Below are the code and all the weights of a small trained network. Each question names an input and a class and asks about switching units off, where a switched-off unit gives its printed mean instead of its output.

import numpy as np


def w(rows, s, z=0):
    codes = np.array(rows[::2]) - 128.0
    scale = np.full(codes.shape[1], s)
    scale[-1] = z or s
    return codes * scale


def f(y):
    return np.maximum(y, 0)


def log_softmax(a):
    a = a - a.max(-1, keepdims=True)
    return a - np.log(np.exp(a).sum(-1, keepdims=True))


def net(x, mask):
    res = np.array(x, float).reshape(1, 8) / 4 @ E
    y = f(res @ A[0][:, :-1].T + A[0][:, -1])
    res = res + np.where(mask, y, B[0][:, -1]) @ B[0][:, :-1]
    return log_softmax(res[-1] @ U[:, :-1].T + U[:, -1])


A, B = {}, {}
E = w([
[129,249,72],'x0',
[129,130,128],'x1',
[251,131,141],'x2',
[129,128,128],'x3',
[127,127,129],'x4',
[127,127,128],'x5',
[129,128,126],'x6',
[121,182,254],'x7',
],0.0086)
A[0] = w([
[55,107,136,164],'N1',
[113,193,171,76],'N2',
[145,63,140,21],'N3',
[120,230,106,53],'N4',
[192,113,124,123],'N5',
[138,166,172,131],'N6',
[50,114,118,168],'N7',
[55,129,120,152],'N8',
[15,103,125,157],'N9',
[143,174,228,71],'N10',
[194,111,151,125],'N11',
[152,57,155,62],'N12',
[197,94,148,142],'N13',
[132,160,211,149],'N14',
[24,127,116,150],'N15',
[155,73,3,151],'N16',
[125,28,175,53],'N17',
[120,188,170,116],'N18',
[134,127,45,94],'N19',
[221,119,121,103],'N20',
[193,120,129,118],'N21',
[179,158,120,119],'N22',
[121,51,182,71],'N23',
[156,144,123,132],'N24',
[90,143,118,154],'N25',
[116,74,150,130],'N26',
[128,168,169,216],'N27',
[129,207,100,53],'N28',
[152,111,45,103],'N29',
[130,229,87,4],'N30',
[142,128,168,125],'N31',
],0.012,0.0016)
B[0] = w([
[152,167,151,185],'N1',
[93,100,126,186],'N2',
[132,125,104,168],'N3',
[127,135,63,207],'N4',
[154,149,178,179],'N5',
[113,98,140,176],'N6',
[156,193,166,191],'N7',
[177,181,175,187],'N8',
[170,174,180,215],'N9',
[66,97,166,211],'N10',
[149,168,153,182],'N11',
[132,156,79,179],'N12',
[170,161,144,189],'N13',
[90,69,136,200],'N14',
[173,162,186,210],'N15',
[52,72,202,255],'N16',
[148,124,14,198],'N17',
[86,98,131,185],'N18',
[84,84,154,199],'N19',
[162,166,202,199],'N20',
[156,169,193,178],'N21',
[160,175,127,172],'N22',
[126,116,2,188],'N23',
[150,136,129,153],'N24',
[162,159,142,164],'N25',
[173,145,59,169],'N26',
[99,87,125,182],'N27',
[142,134,33,190],'N28',
[79,95,167,205],'N29',
[148,136,30,207],'N30',
[103,134,109,159],'N31',
],0.0085,0.0089)
U = w([
[186,237,230,90],'0',
[119,137,25,252],'1',
[7,49,199,9],'2',
],0.011,0.0023)

Each question gives the input, the list of numbers given to net, and the class t.
The units are the neurons (one row each of A and B). Each row of codes is followed by its name. A weight is (code - 128) times the scale printed after its matrix; where a second scale follows, it is the last column's (A, B and U).
mask holds one flag per neuron, in row order. A switched-off neuron (its flag False) gives its mean, the last column of its row in B, instead of its output. The means were averaged over made-up inputs and are rounded, as every weight is.
A unit's drop is (log p(t) with every unit on - log p(t) with that unit switched off) / (log p(t) with every unit on - log p(t) with every unit switched off).
The circuit of an input: a set's keep is (log p(t) with only the set's units on - log p(t) with every unit switched off) / (log p(t) with every unit on - log p(t) with every unit switched off). Starting from the 12 units with the biggest drops (on a tie, the unit counted first), units are removed one at a time, each time the one whose removal leaves the highest keep (on an exact tie, the one counted first), for as long as the keep stays at least 0.8.
units of the circuit, in order: the units of the circuit, biggest drop first
k most important neurons: the k neurons with the biggest drops, biggest first
drop when u is switched off: that unit's drop, to one decimal
input [-3,6,2,-6,-4,7,-5,4], class 2: units of the circuit, in order => N10; N14
input [0,-3,7,1,-3,7,1,-7], class 0: units of the circuit, in order => N20
input [8,3,-8,-7,3,-4,-8,0], class 0: 2 most important neurons => N15; N9
input [2,-8,-2,6,8,5,6,3], class 2: 2 most important neurons => N20; N13
input [6,5,-6,2,-3,-5,4,-1], class 0: 3 most important neurons => N15; N8; N9
input [-3,-5,-4,-2,-7,-5,7,4], class 0: 2 most important neurons => N16; N9
input [-4,3,-6,-3,5,-2,7,6], class 0: 2 most important neurons => N9; N16
input [-6,6,5,-8,-6,2,-1,5], class 1: 2 most important neurons => N23; N17
input [-6,3,1,0,-8,7,6,6], class 1: drop when N17 is switched off => 0.3
input [6,-2,0,4,0,0,-2,-8], class 2: drop when N29 is switched off => 0.2
input [2,1,-5,-2,2,-1,-6,8], class 2: drop when N10 is switched off => 0.1
